Here is a tiny trained network, its code and every weight. The questions are about switching its units off for an input and a class, where a switched-off unit gives its printed mean instead of its output.

import numpy as np


def w(rows, s, z=0):
    codes = np.array(rows[::2]) - 128.0
    scale = np.full(codes.shape[1], s)
    scale[-1] = z or s
    return codes * scale


def f(y):
    return y / 2 * (1 + np.tanh(0.7978845608 * (y + 0.044715 * y**3)))


def log_softmax(a):
    a = a - a.max(-1, keepdims=True)
    return a - np.log(np.exp(a).sum(-1, keepdims=True))


def net(x, mask):
    res = np.array(x, float).reshape(1, 7) / 4 @ E
    y = f(res @ A[0][:, :-1].T + A[0][:, -1])
    res = res + np.where(mask, y, B[0][:, -1]) @ B[0][:, :-1]
    return log_softmax(res[-1] @ U[:, :-1].T + U[:, -1])


A, B = {}, {}
E = w([
[235,87,23,79,106],'x0',
[90,10,84,212,161],'x1',
[224,125,196,242,101],'x2',
[105,50,167,86,2],'x3',
[129,127,129,129,129],'x4',
[127,125,126,126,129],'x5',
[129,128,129,125,131],'x6',
],0.0059)
A[0] = w([
[207,106,196,203,99,93],'n1',
[191,104,176,212,93,66],'n2',
[151,198,90,161,249,141],'n3',
[77,42,62,207,177,115],'n4',
[96,43,190,82,4,119],'n5',
[149,203,84,162,251,117],'n6',
[88,45,75,199,200,136],'n7',
[29,166,184,164,132,1],'n8',
[151,163,143,148,116,175],'n9',
[171,229,167,69,122,244],'n10',
[216,100,36,92,109,119],'n11',
[31,114,67,59,146,77],'n12',
[34,103,85,44,155,60],'n13',
[84,49,93,206,163,156],'n14',
[149,195,89,166,250,91],'n15',
[163,254,147,86,102,250],'n16',
[215,101,37,95,116,143],'n17',
[215,99,45,91,115,119],'n18',
[84,29,92,188,167,149],'n19',
[205,113,188,215,89,66],'n20',
[220,99,42,89,120,138],'n21',
[30,119,62,57,134,45],'n22',
[47,143,199,144,156,29],'n23',
[40,155,193,154,144,7],'n24',
],0.0061,0.0016)
B[0] = w([
[233,231,53,102,193,197],'n1',
[191,187,98,96,160,183],'n2',
[109,112,78,151,6,202],'n3',
[201,95,204,71,86,206],'n4',
[99,187,3,202,14,240],'n5',
[115,117,87,154,20,202],'n6',
[173,94,188,71,79,205],'n7',
[69,184,217,204,135,169],'n8',
[145,117,111,87,134,152],'n9',
[162,25,182,45,104,246],'n10',
[49,179,239,226,141,217],'n11',
[237,218,130,113,160,192],'n12',
[247,248,111,134,167,191],'n13',
[194,102,175,51,105,195],'n14',
[101,126,64,163,9,193],'n15',
[162,37,188,58,98,255],'n16',
[67,164,238,201,139,218],'n17',
[61,174,226,209,142,210],'n18',
[194,122,174,64,93,200],'n19',
[211,227,66,100,201,196],'n20',
[60,163,241,203,138,218],'n21',
[237,254,109,130,170,189],'n22',
[90,172,200,195,122,164],'n23',
[79,169,202,195,132,165],'n24',
],0.0057,0.0038)
U = w([
[126,125,128,136,131,254],'0',
[84,156,199,193,152,40],'1',
[178,198,79,116,186,44],'2',
[121,104,117,126,128,231],'3',
[105,120,60,156,44,44],'4',
[154,53,175,65,122,26],'5',
[112,107,114,131,158,217],'6',
[56,38,51,138,250,30],'7',
],0.013,0.0076)

Each question gives the input, the list of numbers given to net, and the class t.
The units are the neurons (one row each of A and B). Each row of codes is followed by its name. A weight is (code - 128) times the scale printed after its matrix; where a second scale follows, it is the last column's (A, B and U).
mask holds one flag per neuron, in row order. A switched-off neuron (its flag False) gives its mean, the last column of its row in B, instead of its output. The means were averaged over made-up inputs and are rounded, as every weight is.
A unit's drop is (log p(t) with every unit on - log p(t) with that unit switched off) / (log p(t) with every unit on - log p(t) with every unit switched off).
The circuit of an input: a set's keep is (log p(t) with only the set's units on - log p(t) with every unit switched off) / (log p(t) with every unit on - log p(t) with every unit switched off). Starting from the 12 units with the biggest drops (on a tie, the unit counted first), units are removed one at a time, each time the one whose removal leaves the highest keep (on an exact tie, the one counted first), for as long as the keep stays at least 0.8.
units of the circuit, in order: the units of the circuit, biggest drop first
top k neurons: the k neurons with the biggest drops, biggest first
drop when u is switched off: that unit's drop, to one decimal
input [-3,7,6,-7,-6,0,-1], class 4: units of the circuit, in order => (n15; n3)
input [-1,8,-1,5,8,-5,2], class 5: units of the circuit, in order => (n4; n14)
input [-1,7,0,-8,-8,-2,-5], class 4: units of the circuit, in order => (n15; n3)
input [-6,2,-8,-2,8,-1,2], class 2: units of the circuit, in order => (n13; n22)
input [2,8,5,-7,-3,5,1], class 5: units of the circuit, in order => (n4; n7)
input [-3,-3,5,-7,-5,-4,-7], class 3: top neuron => (n5)
input [1,6,4,-8,2,-7,-2], class 4: top 3 neurons => (n15; n3; n6)
input [-2,1,-7,-6,1,6,-5], class 2: top 2 neurons => (n13; n22)
input [3,-7,2,0,2,5,-4], class 5: drop when n10 is switched off => 0.3
input [-1,-7,-3,8,-4,6,-1], class 4: drop when n16 is switched off => -0.1
input [5,-6,-3,-5,-7,-2,8], class 3: drop when n16 is switched off => 0.1
input [8,-7,8,2,-4,-5,7], class 1: drop when n14 is switched off => 0.0
